Rows near named flat spaces through zero (a row that begins with a name and a colon came from that space):
mc_dh: [ 26 -42 -15 -14  29 -14 -20 -14  19   1   5  25 -24   8  21 -32   9 -28
   8  29   6  -5 -11]
rg_dn: [ 33 -22 -31   5   9 -16  -8 -29  25  23  28  43   0  10  52 -27  -7  -4
  23  -7  26  10 -11]
cf_pj: [ 28  -4  -3  -4 -42 -17  12 -20   8   7 -30 -27  25  16  -2  74  -4 -32
   3 -49 -14  30  31]
mc_dh: [ -4 -11 -11  26 -11 -27  32  27   1 -41 -37  21   1  22  48 -20 -21  16
  18  15  53  17   2]
cf_pj: [ -1 -14 -21  -1  23 -23   0  17  26  -2   3   2 -12 -17 -12   2   4  -9
   7  13 -14  -2  -9]
bd_bq: [ -3  14   6 -36 -15  15  -9 -42 -20  25  32  28  -6   1  -2  13  15   7
   7 -25  15 -15   0]
cf_pj: [ -8 -14 -11  -3  18 -18   7  20  13 -17 -11  13 -17  -3   1 -17   1  -1
   7  27  11  -4  -8]
nq_cm: [  6  18  24  15 -34  23  14   0 -12  -1 -39 -15  24  34  19  -8 -20   7
 -13   1  22  23  22]
cf_pj: [-12 -10 -26 -10  14 -33  15  18  23 -10  -4  22 -18 -12  -4   4   3   1
  18  12  14  -3  -8]
cf_pj: [-42  31  15  -2   6  22   8  19 -24  -8  13  13  -9 -12 -14 -30   1  41
  -5  19  18 -22 -12]
cf_pj: [  5 -21 -10  -2   7 -21   7  13  14 -18 -24   5 -11   7   7  -3  -1 -14
   6  19  10   6   1]
rl_cd: [ -7   8  -8   9  10  -2   2  12  11   7  10  -1   2 -13  -7  -6  -3  10
   1   3  -8  -1  -6]
mc_dh: [ 21 -27  28  37 -15   6  -9  -5 -48 -51 -15 -29  15  22  38   6  -5 -12
  -8 -20  -4   3   5]
rg_dn: [-23  14  12   4  -1   6  22  41   9 -17 -50 -10  -5  12 -13 -27 -13  11
 -13  46  18   9   9]
nq_cm: [ 23  -9 -19  13  -3 -13  -1 -10  21  15   7   3  13   3  20   7  -8  -9
   9 -17  -3  17   2]
rl_cd: [ 19 -57  -2 -35  18 -24 -27 -37 -31 -35  25  28 -38  -1  16  17  34 -35
  17 -10   3 -32 -15]
nq_cm: [-15  39  29 -28 -17  46  -8 -20 -17  36   8  -6   5   4 -32  -3   6  12
 -21   0  -4  -9  10]
bd_bq: [-10  -4   1  11   6  -3   8  15  -7 -21  -7  15  -7   6  19 -28  -6  15
   5  19  25  -3  -8]
nq_cm: [ 23  24 -12  36 -20  10  -1 -16  16  42  25 -16  44  -2  18  15 -21  11
   1 -47 -19  27   7]
nq_cm: [  5  -7  10  -6 -11   1   7   0  -4 -12 -30   2  -3  22  12  -7  -4  -8
  -3  14  20   7  10]
nq_cm: [ -3  23   4  29 -14  10  -2  -4 -18   7  30 -26  29 -18  -5  32  -5  17
  -3 -49 -29   2  -1]
rg_dn: [-27  24  -7  -3   0  -5  21  28  16   4 -13   0  -1 -12 -24   3  -6  19
   1  12   6   3   2]
rl_cd: [ 12  15 -42   8  -6 -28  12  -3  49  44  21  -1  22 -23 -10  44  -9   0
  18 -41 -21  23   4]
mc_dh: [ 17 -18  20  21 -24  -1   1  -7 -33 -37 -24 -20  14  23  29  19  -5 -13
  -3 -22   5  10  12]
rg_dn: [ 10 -16   2  -2  14   0 -10   1   6  -3  -7  -4  -9   4  -1 -14   3 -15
  -6  19  -8  -2  -2]
mc_dh: [-21  34  10  -2 -27   7  22  12  -5   5 -20 -17  16  -1 -23  30  -7  15
  -6 -16   1   9  16]
rg_dn: [ 17   3 -24 -25  19   4 -15 -19  50  61  21  21  -6  -5 -12 -22   2 -12
   1  18  -9   6  -4]
mc_dh: [ -4  14   6   2 -25   1  13  -3 -10  -2 -11 -10  14   5  -2  30  -4   5
   1 -24   3   9  12]
rg_dn: [-29  21 -14   3  -4 -18  19  18  -1  -6  16   0   3 -29 -21  36   2  24
  13 -26  -5  -7  -5]
mc_dh: [ -7  19   5 -16 -17   6   8  -4   3  16 -10 -11   6   0 -24  28   2  -2
  -5 -12  -6   5  13]
bd_bq: [-11   7   0   6   4   6  -2  -3 -16  -4  24  17  -2  -6  13 -16   0  21
   6  -5  13 -12 -12]
rl_cd: [ -2  -8  -3  -6  11  -3  -9  -9 -10  -4  22  13 -10  -9   3  -3  10   2
   6  -4   0 -14 -11]
bd_bq: [ 19 -32  -3  -8   9 -13 -11  -9   1 -15  -7   1 -13   7   8   4   9 -27
   3   6  -5  -2  -1]
bd_bq: [ 26 -42  17   6  10   1 -27 -15 -27 -32  -2 -20  -8  10  13   3  13 -34
  -9  -1 -22  -9  -2]
bd_bq: [  7  -9   8  -8  -8  -2   6   6   5  -9 -37 -11  -3  18  -4   3  -2 -18
  -7  17   4  10  14]
rl_cd: [ 35  -8 -26 -30 -13 -11   1 -39  42  49  -4  36   1  24  24  -1  -5 -22
  15  -4  27  24  13]
bd_bq: [ -7   5  16  22   0  14  -2  10 -22 -17   0 -13   7   1   7 -14  -5  12
  -9   2  -3  -4  -3]
rg_dn: [  0 -36  -6  23  16 -32  -2  16 -23 -57   6  -4 -11 -13  18  14   8  -7
  13 -10  -7 -14 -15]
nq_cm: [ 36 -21  -8 -30 -17  -9 -10 -45  11  22  -3  12  -1  20  12  29   8 -36
   8 -22   4  11  15]
cf_pj: [-17  11   5  -6  -9   0  14   9 -10 -11 -11   7  -3   3  -2   1  -1  13
   2   3  19  -3   3]
bd_bq: [-16  35  30   5 -22  38  -1  -9 -35   8  10 -14  18   3  -8   1  -3  25
 -15 -17  -1  -6   6]
rg_dn: [-11  16   8   1 -14   7   8   2 -10  -1  -3  -6   7   0  -7  12  -2  11
  -3 -11   2   1   5]
rl_cd: [-12  22   2  10 -12   7   1  -9 -21   5  32  -3  14 -16  -3  23   1  22
   4 -39  -8  -7  -4]
cf_pj: [ -6   1 -11 -13  -8 -12  12 -10  -2  -2   6  35  -7   6  21  -3   0  12
  18  -6  36  -2  -3]
rl_cd: [  3  28  23   8 -48  20  17  -8 -16   7 -32 -24  32  25   4  29 -16   6
 -11 -28   9  24  28]
nq_cm: [ 20 -15  -8  -3  -6  -9   4  -8  16   4 -21  10   1  21  22  -7  -7 -15
   5   8  17  16   8]
mc_dh: [-33  29   0  -2  21  15   5  32  17  16   5  -4  -7 -21 -37 -28  -2  24
 -12  34 -10 -10  -9]
rl_cd: [-27  44  33  15 -19  45   5   3 -38   3   8  -5  18   7   3 -28 -11  43
 -16  -2  17  -7   1]
[  2 -15  -8  56  30  -9 -11  30  -3 -27  24 -24  10 -24  14 -20  -8  10
  -1   0 -32  -5 -22]
bd_bq
[ -6  -8  -1  19   2 -20   5  23  -6 -30  -9 -36   6 -19 -21  42   4  -9
  -1 -19 -34   0   2]
rl_cd
[  5 -15 -13   0  17 -14  -6   2   9  -4  11   4  -9 -11  -1   0   6  -8
   6   3 -10  -5  -9]
rg_dn
[  4 -14 -16  -7  21 -14 -11  -1  14   6  21   2 -11 -20 -13   8  11 -11
   6  -2 -22  -9 -11]
rg_dn
[ -6   3  11  -7 -10   1  14  16   5 -11 -43 -12  -2  15 -10   1  -5  -7
  -9  21   9  10  15]
mc_dh
[ -5   5   6 -15  10  21 -13 -20 -13  13  27  35 -13   6  17 -44   5  16
   2  16  26 -17 -13]
rl_cd
[  7 -20 -13   9  16 -24   8  33  35 -13 -38 -24  -5  -3 -16   6  -5 -25
  -4  27 -20  15   6]
rl_cd
[-16   6  26   8  -4  13   8  29 -14 -28 -41 -30   0   9 -18  -7  -4   0
 -20  27  -5   1  10]
cf_pj
[-47  19  26 -13 -10  18  26  17 -45 -41 -22  52 -24  27  33 -64  -6  50
   6  45  88 -20  -8]
cf_pj
[-13   5 -16   7  40   3  -3  29  36  17   8  15 -15 -13  -7 -62  -7  16
  -4  54   2  -5 -19]
rl_cd
[-11  12 -10  40  10  -8  16  45  23  -7 -15 -24  16 -12  -6 -12 -20  16
  -5  14 -14  15  -3]
bd_bq
[  6 -29 -18  -7  19 -26   1   9  17 -16  -8  17 -20   0  10 -11   5 -14
  12  21  10  -3  -8]
nq_cm
[  2   8 -18   5 -21 -18  16 -13  -1   3  14  21  12   0  24  26  -6  14
  22 -38  23   9   2]
mc_dh
[ -5 -11 -12  -3  46   4 -19  12  21  11  24  16 -23 -17  -9 -53   7   2
  -3  45 -10 -18 -24]
mc_dh
[ 24 -26 -16  -3  -4 -27   5  -4  21  -6 -22   0  -1  11  12  21  -1 -28
  10  -5   1  16   9]
cf_pj
[  2  -1   7   2  -6   4   1   0  -5  -5 -10  -5   2   8   3   0  -2  -3
  -4   1   2   3   5]
cf_pj
[-16   9   7  19  15  11  -1  23  -7 -10   6  -9   0 -11  -6 -26  -4  18
  -8  17  -7  -8 -11]
mc_dh
[  5  -9  -7  13  11  -3 -10  -7  -6  -3  28  10   0  -8  18 -11   1   7
   7  -9  -2  -8 -14]
mc_dh
[-12  10   0  18 -19  -8  21   9 -18 -22  -6   8  10   5  22   8 -10  23
  11 -18  26   5   1]
rg_dn
[  9 -53  20 -13  13 -15 -13   4 -30 -61 -33 -13 -30  13   1   8  20 -40
  -6  23  -6 -17   1]
rl_cd
[-16  -4   2   9  12  -6   5  23  -7 -25  -5  -2  -9  -7  -3 -11   1   9
   0  16   3  -9  -8]
nq_cm
[ 31   6   6 -13 -17  27 -19 -50   1  46  19  13  14  21  22 -10  -2  -9
  -4 -18   6  10   8]
rg_dn
[  8 -15  12  17  17   4 -10  26   9 -14 -28 -45   1  -2 -24  -4  -1 -24
 -23  26 -40   5   5]
cf_pj
[ 32 -70   8  -1  29 -10 -43 -35 -46 -49  35  18 -30   5  44 -16  27 -32
   9  -4  -4 -33 -24]
bd_bq
[  1 -17 -22  11  23 -23   2  18  22  -8   4  12 -10 -10   9 -18  -3   0
  11  17   2   0 -13]
nq_cm

Rows near named flat spaces through zero (a row that begins with a name and a colon came from that space):
lf-rm: [-17  13 -17 -46 -10 -18   8 -33 -16   4  -6  -7 -10 -23 -13 -12 -23   8
 -20  22  -7  13  13]
lf-rm: [  5  29  28   9   0  12  -9   3 -17 -11  -1  -5 -13  30   4   5   2   8
  17   3  37   8 -18]
ms-br: [  8  65  -2   1 -38 -44  25 -24 -25  -8 -16  26 -18  23  -4  17  23  13
  11 -27  43  25  -3]
lf-rm: [ -4 -32  20 -28   3  10 -17  16  41  11  -2   4  15 -31   7 -15 -13 -20
  -1   9 -47 -22   3]
nr-zm: [-14   6 -12  -5  21 -39  -3 -13  -8  21 -40  23 -28 -37 -20  12  -4  33
  -6   0   4   7  12]
lf-rm: [  9 -12 -12  10  22  -7  -2  -4 -16  -2  -1  17  -5   1  14   7   0  -3
  13 -17 -10  11   6]
nr-zm: [ 27  -2  -1 -28  20 -25 -36   7  37  32 -58  30  24 -39  17 -27   2 -18
  27 -30 -28 -12  24]
ms-br: [-28 -11   8  27 -41 -19  11  17  23  24 -16 -23  -3 -45 -41  -4  14  38
 -31  49  10 -25  -1]
ms-br: [ 15  10  38   6  -7   7   1   4 -20 -15  -3   1  -8  30  27   5   6   3
  27  -1   9  14 -25]
lf-rm: [-12  -8  -9  10  14  -2 -18  -6 -19 -16  55  35 -17  -9   6  10 -18 -28
  19 -11  -7  10  22]
ms-br: [-11 -14 -29   1   9   6   3  -2   8   5  11  -9   6 -12 -17  -1  -6  -2
 -22   3  -7  -8  13]
ms-br: [ 28   0  -3 -34   2  -4  10 -23 -28  12 -63 -41  18   6  27 -34  -2  23
   2  21 -10  19 -12]
zb-sn: [ -4  -8 -17  45  -3   5  22  17  12   3   1 -11   4  13 -21  20  26  18
 -22  -8  16 -12  -7]
zb-sn: [  2  -8  11 -11  32  23 -26   6   1   1  -3  -7  -1   1   6  -8 -18  -5
   9   7  -2  -4  -2]
nr-zm: [ 27   5 -12  11 -25  -2   6   0  -2  11 -31 -33  33   7  11 -30  21   5
   3   8  12  -1   0]
ms-br: [ -2  21  -6  20 -20 -11  22  -8 -20 -11   9   2 -11  20  -5  16  14  12
  -3  -6  24  12  -7]
ms-br: [-25   6 -29  -9  -7   4  15  -6  16   4  13 -16   0  -8 -39   6  -5   7
 -41  10  10 -13   9]
zb-sn: [ 10  32 -23  17 -45 -39  32  -6  11  -9  18  43   6  13  -1  21  35 -21
   5 -53   8   6  13]
nr-zm: [ -5 -19 -21 -34  51 -18 -51 -17  -9  25 -21  24  -8 -63   2 -28 -41 -10
  17   9 -26   4  42]
zb-sn: [ -8  -1   9  -9  13  10 -15   0  -4   0   3  -6  -8  -5  -5  -4 -15   2
   0  15   4  -1   0]
nr-zm: [ 39  20 -38  17  22  -8 -25 -14 -32  17 -44 -17  24   6  16 -35   8   4
  27 -11  37  14  22]
zb-sn: [ -5  -9  -2 -11  -1  -8  16  -6   0   2 -10  -1  -5  -6  -1   7   0  11
 -12   4 -17   3  -6]
nr-zm: [  2 -13  21  -9 -19 -11  23  14  34   3 -15  15   6  -3   7  14  18   0
  -7 -15 -34 -11 -16]
nr-zm: [  0 -31 -22   7 -32  -2  29 -17 -33   7 -10 -57  17 -15   4 -31   1  28
 -24  56 -13  10  -2]
zb-sn: [  1  -9  40  13  -1  23 -28  21   3  -2   9 -12   1  -1  11 -13  -7  -4
  21  26   7 -10 -11]
nr-zm: [ -4 -12  -4  23 -15  26  32  -5 -33 -26  41 -31  -2  40   7  11   4   6
 -14  17   7  14 -20]
lf-rm: [  2 -19 -25  56  14  -3   1   3 -30 -20  58  34 -11  12  13  23   8 -21
  22 -29   2  14  17]
nr-zm: [-22 -12  14  -4 -31   2  23   3   9  -4  16 -16  -5  -9 -14   5   0  11
 -25  30 -13  -8 -13]
ms-br: [ -9 -25 -12  28 -12 -25  -5  11  15  25 -14   3   5 -51 -17 -10  10  14
  -7  19 -10 -16  20]
lf-rm: [ 19  12  -7   5  39  -2 -14  12  21  20 -57   7   6   6  -4   6  15  14
   5 -33  16  -9  -2]
ms-br: [  8  -2  19   2   3   7  -6   5  -6  -6   0   3  -2  11  16   0   0  -3
  16  -1  -2   4 -10]
lf-rm: [ 21 -16 -59  46  29 -24  27  -9 -25   7 -22  15   4  10   7  19  29  17
  -1 -42  -1  17  12]
lf-rm: [-14  17 -34  10   0 -17   6 -25 -38 -13  36  18 -21   0 -12  12 -10  -4
  -2  -7  21  21  22]
zb-sn: [-17  -8  25  12 -22  -2  10   9   1  -1   6  -9 -13 -10 -10   7   3  19
  -9  29   1  -5 -14]
zb-sn: [-24  32 -19  -5  -9 -19   8 -15  -4  -6  23  22 -23  -4 -31  20  -5   1
 -16 -10  24   5  14]
zb-sn: [ 24 -16 -11 -22  52  18 -13   3  13   3 -22   9  15  15  24  -1  -6 -18
  10 -37 -28   0   0]
[ 12 -10  -1  19 -12 -20  49   0  -6  -2 -29   3  -3  20  12  26  33  28
 -10 -19 -15  11 -25]
nr-zm
[  8   4  10  11 -19 -22   5  -1 -10   9 -27  -1  -1 -11   6  -7  13  18
  10  11   6   5  -4]
ms-br
[ -7 -12  -1   1   1   8  -1   5   7   4   2 -11   3  -7  -7  -3  -3   3
 -10  12  -5  -8   0]
ms-br
[  7   5 -24   4  -5 -13  24  -9  -5  10 -31 -16   7   4  -8   0  15  23
 -18  -3   7   4  -2]
lf-rm
[ 18 -27 -38  23  16 -20  29 -16 -34   1 -17   5   2   5  23   9  16  14
   2 -19 -22  23   3]
lf-rm
[ -9  28  26   1 -40   2   4  19  39   2   2  -5   7   6 -23   4  16  -1
 -11   3  23 -23 -11]
nr-zm
[-32  -8  40 -30 -52   9   0  20  57   4  26 -11   8 -33 -25 -10 -10 -13
 -26  38 -24 -35  -6]
nr-zm
[ 12 -44 -15  39  50   6 -30  33  34   8  18  49  11 -16  13  15   8 -35
  25 -52 -32 -20  23]
lf-rm
[ 15  13  -5  23  -9  11  14   1 -14 -11   4 -15   9  36   7   3  17   3
   3  -9  24   7 -11]
nr-zm
[-19  44  35 -10  -7  20 -36  12  16  -9  29   6 -15   8 -24   1 -17 -15
  10   9  46 -14   0]
lf-rm
[ -5  21 -25 -39  10  16  13 -20   0  -8   4 -18   3  23 -13   0 -14  -5
 -27  -8   7   5   0]
ms-br
[  2 -18   5  16  18  16 -11  11   0 -11  30  14  -2   9  12  10  -4 -19
  14 -13 -10  -1   1]
ms-br
[  3  15  29  11 -21 -25 -10  10   7   6 -13  25  -9 -15   3   3  12   4
  23  -3   9  -2  -2]
ms-br
[  8  13 -19   8  23   6  -6   5  13  -4   8  21   4  18  -4  14   7 -18
   4 -42  11  -4   9]
zb-sn
[ -3   6  43 -20 -43 -19  -3  -5  -7  -6   9  12  -8 -17  18 -12  -7  -7
  21  24 -15   8  -6]
zb-sn
[-10  38 -21 -23 -19 -19 -15 -32 -31  -2  17   1  -8 -17 -13 -22 -22  -9
   4  18  29  16  29]
zb-sn
[-37 -22  23 -21 -10  -2  12   5  20  -5  27  15 -24 -25 -17  22 -17   3
 -23  19 -35 -10  -8]
nr-zm
[  8 -34  22  18  10  15 -14  22  10  -7  24  15   6   0  25   3   1 -23
  23  -8 -28  -7  -4]
lf-rm
[ 29  19   5  32 -33  -1 -18  12   0  -5  17   7  28  14  22 -22  21 -31
  38 -16  24  -2  12]
zb-sn

Rows near named flat spaces through zero:
ch_dt: [ 19 -18 -31  -7  16  27 -35   1  19  11  10   6   4  -4  23  13   2 -11
 -39  -7   8  32 -35]
sq_zl: [  4  20 -16  10 -21 -16  12 -16 -23  21 -34   4  -8  26  15  32  27  28
   1  20   9  -8 -37]
bc_hh: [-36  16   5 -10 -17  -9   4  16  25 -18  12  14 -35 -12 -16   5 -13  23
   6 -11  32  23 -14]
lj_rz: [  6  12  -3  11 -11   4  20 -12  -2 -17  14  -5   8  31  -1  25 -20 -10
  -2  10   4   5  -7]
lj_rz: [ 14   3   4  14  -2   4  49 -22  -6 -20  -9  21   0  24 -19  17 -20 -26
  18  -1  18 -17  16]
sq_zl: [-34 -21  21 -16  26   8   7   2   1 -22 -16 -28 -18 -48  -1 -16  29 -25
   6 -18 -30 -18  45]
bc_hh: [ 21   9   9  33  21   4  18 -29  -9  -5   2  -5  13  28  -3  -9 -23   2
   6 -18 -19  25  40]
ch_dt: [ 22   3 -13  -4  18   6 -40   8 -24  51  -4  -5  26   1 -11 -30 -14   1
  -9 -35   0  17   2]
sq_zl: [ 32 -17  15  12 -12  23  34   1   9  -7  -1   7 -19  -3   6  13  -3   9
 -18   9   8  12 -24]
jn_gj: [-17  -2 -20  -7  16   0  -1 -18  18 -29  -4  22   4   3   0  13  -5 -41
  10  -4  13 -11  15]
bc_hh: [ 16   1   9  18  -5  -4  24 -14   3  -8 -11  16  -6  11   7   3   0  11
   8  12   0   0   3]
sq_zl: [  8 -14   7  -2   9   3  11   3 -10   7   8 -12   4  -7 -11  -6  14  -7
   4   5 -15 -24  21]
ch_dt: [ -7   1  13  -6   1  -9  12   5 -23   8  -8 -10   8  -6 -22 -15   3 -12
  20  -7  -7 -31  27]
jn_gj: [ 22 -15  18  10 -34 -12  30  11  14  -9   8  19 -13  -2  15   9  25  34
   6  60  -3 -31 -24]
sq_zl: [ 50 -22   8  10 -12   5  38  17   4  25  34  34 -11   4 -38  -6  -4  24
   7  16  26 -20  -3]
lj_rz: [ 12  -1   8   0 -14  11 -15  21   3   4  34 -25  11   5   7  -1 -16  15
 -23  11 -12  22 -22]
sq_zl: [ -5  17  14  -6 -17  15 -36   9 -13 -10 -22 -37  31   3  37  -6 -39 -23
 -26 -14 -16  36 -35]
ch_dt: [ 13 -16   7  12 -10  -1  14  -5  46 -44  15  39  -4   0  25   5  -7  -2
   4  40   4  -4  -5]
sq_zl: [ 22   3   2  14 -21   2  28 -10 -23  14 -20 -12  -5  20  14  30  21  19
 -10  25  -6 -11 -31]
bc_hh: [ 12 -13 -15 -10 -11 -15   0   8  17   2   3  54   4  -3  -8  -4   5  -9
  20  26  31 -40 -11]
ch_dt: [ 11   5 -22  16  23   4 -32 -24 -17  35 -30 -23   2   8  39   7  35  29
 -27 -10 -29  35 -13]
bc_hh: [ -3   3 -15   6  29  11  -3 -17   6 -17  37 -12  18  22 -15   7 -25 -31
  -3 -19  -8  15  36]
bc_hh: [-35  16   3 -34 -27 -13   9  26 -13 -12   6   3   8  -3 -42   3 -27 -40
  26  -6  36 -43  -4]
ch_dt: [-11   8 -16   4  19   5   3 -14  -6  17 -16  -1 -27  -1 -11  11  14  16
  -6 -34  13  27   2]
lj_rz: [-18   8 -18 -15  -8 -14 -26   1 -10   5 -12  -7  16   4  15  11  16 -11
   1  16  -3 -21 -18]
lj_rz: [ -8  18  22  22  -7 -21  36 -14   3  -7 -29  28 -33   0 -10 -11   2  40
  30  -8  13   9  18]
jn_gj: [  6   9   4   4  -3   4   6  11 -12  24  20 -14 -11   7 -25  -1  -8  28
  -7 -17   8  20  -3]
sq_zl: [ -3   2  13 -23 -15  -8 -14  27 -30  41 -48   8  -3 -33 -15 -32   5   4
  11 -24  19 -21 -18]
jn_gj: [ -8   7 -11  -4   1  -9   7  -3  -2  -1  11  11   3  12 -21   6  -5 -10
  15  -1  14 -17  12]
lj_rz: [-14  -2 -10 -12  16   8 -17  11  -1  12  31 -24  -3  -7 -20  -1   1  -1
 -11 -20  -3  13  11]
ch_dt: [-17  31  11   5 -14 -19  13   6 -22  20   0  -8 -13  13 -33  -6 -12  35
  19 -20  15  10   7]
sq_zl: [-10  34   3  -4 -27 -17 -28  11 -31  13   4 -35  38  29   7  -3 -24   5
   1   9 -13   1 -20]
jn_gj: [-26  31 -10  -7 -25  -8 -14  -9 -18 -10 -34 -20  13  21  27  29  -7 -14
  -6   6   3   4 -39]
sq_zl: [ -3 -22  30  -7   9   8  18  19   1 -11  32 -23  -3 -26 -25 -22   1 -11
   7  -1 -22 -22  41]
jn_gj: [-13   5  15  -5 -11  -8  17  -3 -23   2 -46  -8  -9 -13   5   1  19  -3
  12  -1  -4 -23  -3]
ch_dt: [ 11 -23  -1 -14  12  10  -2   8   5  -3   7  15  13 -16 -13 -14  -6 -38
   5  -4   6 -27  16]
lj_rz: [-43  42 -13 -11 -25 -23 -17   3 -23   1   5 -35  10  29  -2  26  -5   9
   4   6   1   0 -22]
lj_rz: [-26  15 -26 -25  -5   0 -24   4 -24   2   8 -34  29  18  -4  26  -4 -41
  -8   1  -1 -21 -15]
bc_hh: [ 14   3  10  12  -7  -3  27  -9  -3 -10  -5  15   4  14  -6   1 -13  -5
  14   7   6 -11   9]
ch_dt: [-21  34 -15 -30 -22  15 -30  40 -27  40  33 -39  -1  11 -46  12 -46   6
 -28 -51  43  43 -49]
lj_rz: [ 16 -26  -2  -5  28  29  -6   1   7   0   8  -5   4 -19  -3 -10  -5 -32
 -17 -23  -7   9  16]
jn_gj: [  7   3  -1   1   5  -6   2   3  -8  16  11   6   4   5 -23 -11  -6   5
  11  -9   7  -6  16]
jn_gj: [-24  21   4  -9 -25 -12  -2   0 -27  -1 -35 -27   6   6  16  17   9  -5
   2  10  -7 -16 -25]
jn_gj: [-36  14   2  -7 -16  25  25   3  -1 -18   2 -49 -50  -3   1  55   9  16
 -36 -17  10  44 -43]
jn_gj: [  1 -15  21  -2   0  -3  10   2  -8  -1 -31  -3  -6 -27  11 -15  25  -2
   8   8 -18 -25  11]
bc_hh: [-20  15 -11  11  11 -15  -4 -27  -7  -4 -25 -10  -4  11  21  13  25  12
   6   3 -19   5  11]
bc_hh: [-25  -1  -4   2  -7   7  16  -8  29 -36   7  -8 -36  -3  23  40  21  14
 -17  19   0  20 -23]
lj_rz: [ 30  -7  37   9 -14  10  46  16 -10   3  10   9  -7  -4 -37 -20 -31   3
  12 -11  15  -7  14]
bc_hh: [ 16  -4  -6  14   5  -9   2 -11  14   3  -3  33  -2   6   6  -7   5  15
  10   9   6   1   6]
ch_dt: [ -7  23  17   1 -33   2 -18  15   9 -27  16 -20  21  18  22   1 -49   0
 -14  10  -3  34 -34]
[  8  22 -30   8  18   9 -34 -17   4  10   4  16  22  31  -1  -1 -47 -14
 -12 -41  23  53  -7]
jn_gj
[ 24 -14   4   6  -7   3   6   2   6   7  -8  16  -3  -6  13  -2  12  12
  -4  18   0  -7 -15]
bc_hh
[ 36  11  -3  20   6   3   3   0  -8  40  11  24  -2  19 -31 -20 -29  34
   1 -33  26  36   2]
jn_gj
[  7  19  21   6 -40  -4  14  19  -5  -1  16  -9  -1  17  -4   6 -27  29
  -3  15  11  15 -33]
sq_zl
[ -4   3  20 -33 -44 -17   3  37 -43  29 -43   0  15 -22 -17 -18   5 -17
  22  12  18 -67 -31]
bc_hh
[ -5 -23  30   0   2  24  32   5  20 -30 -12  -4 -38 -37   7   1   7  -3
 -12  -9  -3  14   1]
sq_zl
[-14   4  -6   6  11   6  -8 -17   9 -26   2 -19   6   9  24  15  -1 -14
 -11   2 -20  17   5]
sq_zl
[-52  32  -9  -1   1 -31 -19  -7  13 -27  33 -14   6  20  -5   5  -8  10
  20   7 -10   7  27]
sq_zl
[ 22 -14  16  13   8  14  17   3  14  -2  18   8 -13  -7  -8 -13 -10  15
  -6  -8  -1  21  12]
lj_rz
[ 23  -6  -7   0  -6 -11  -9  14  -7  34  18  14  10   5 -14 -14   8  22
   6  15   5 -18  -4]
ch_dt
[ 12 -17   0  -4  24  27  17  -8  -5  -7   0  -2   4  -6 -19  -1 -16 -47
  -5 -30   5  -4  25]
lj_rz
[-27 -13 -30 -35  37  13 -24 -11 -22   6 -37 -11  18 -22  -9   3  16 -80
   1 -38   2 -37  23]
lj_rz
[ -1  -4  -3 -11  -6  -5 -14   6  -7   6 -18   2  11  -9  12  -5   9 -11
   2   9  -3 -19 -11]
lj_rz
[ -9  24   1  -3 -18 -16 -11  -5 -31  11 -44  -8  20  12  13  -1  -3  -7
  11   0  -2 -13 -17]
jn_gj
[-34  17 -17 -19   4 -24 -33   2  -8  22 -41  22  -5 -17  -5 -18  12   3
  20 -25  22  -8  -2]
sq_zl
[  9   2   6  10 -20 -11  41  -7 -29  19 -20 -12 -19  11  -3  28  42  31
   6  29  -5 -32 -15]
sq_zl
[-24  -1  37  -2 -17  -9  41  17  -7 -16  17 -30 -27 -17 -22   0  18  23
  15  15 -16 -24  22]
sq_zl
[ 10  -9  -3   3   0  -7  14   3  15   2  14  33 -12  -2 -17  -4   4  13
  13   9  19 -11   7]
ch_dt
[-10  -2  23  -1 -17 -14  31   5   5 -29   7   8  -1  -3 -10  -4  -4  -9
  26  25  -2 -36  19]
ch_dt
[ -2 -10  -7   5 -10   6  25 -13  35 -40   0  28 -22   3  20  33   8  -6
  -5  28  17  -1 -23]
jn_gj
[ 45 -50  -7   7  25  16 -10  14  42  15  49  31 -12 -26   2 -21  26  27
 -17  21  -8   4  10]
lj_rz
[-36  17   6 -13  -6 -21 -31   9 -12  15 -39 -11  -9 -24  14 -20  19  23
   8 -13  -7   5  -6]
lj_rz
[  8  19 -38  11  -4 -14 -14 -21   7  13 -10  37   2  34  11  22   0  17
   1   7  28  15 -29]
sq_zl
[ 13  -8  16   1  -8  12   2   6 -23  15 -23 -34   1 -12  21   1  19   7
 -19   6 -26   0 -18]
bc_hh
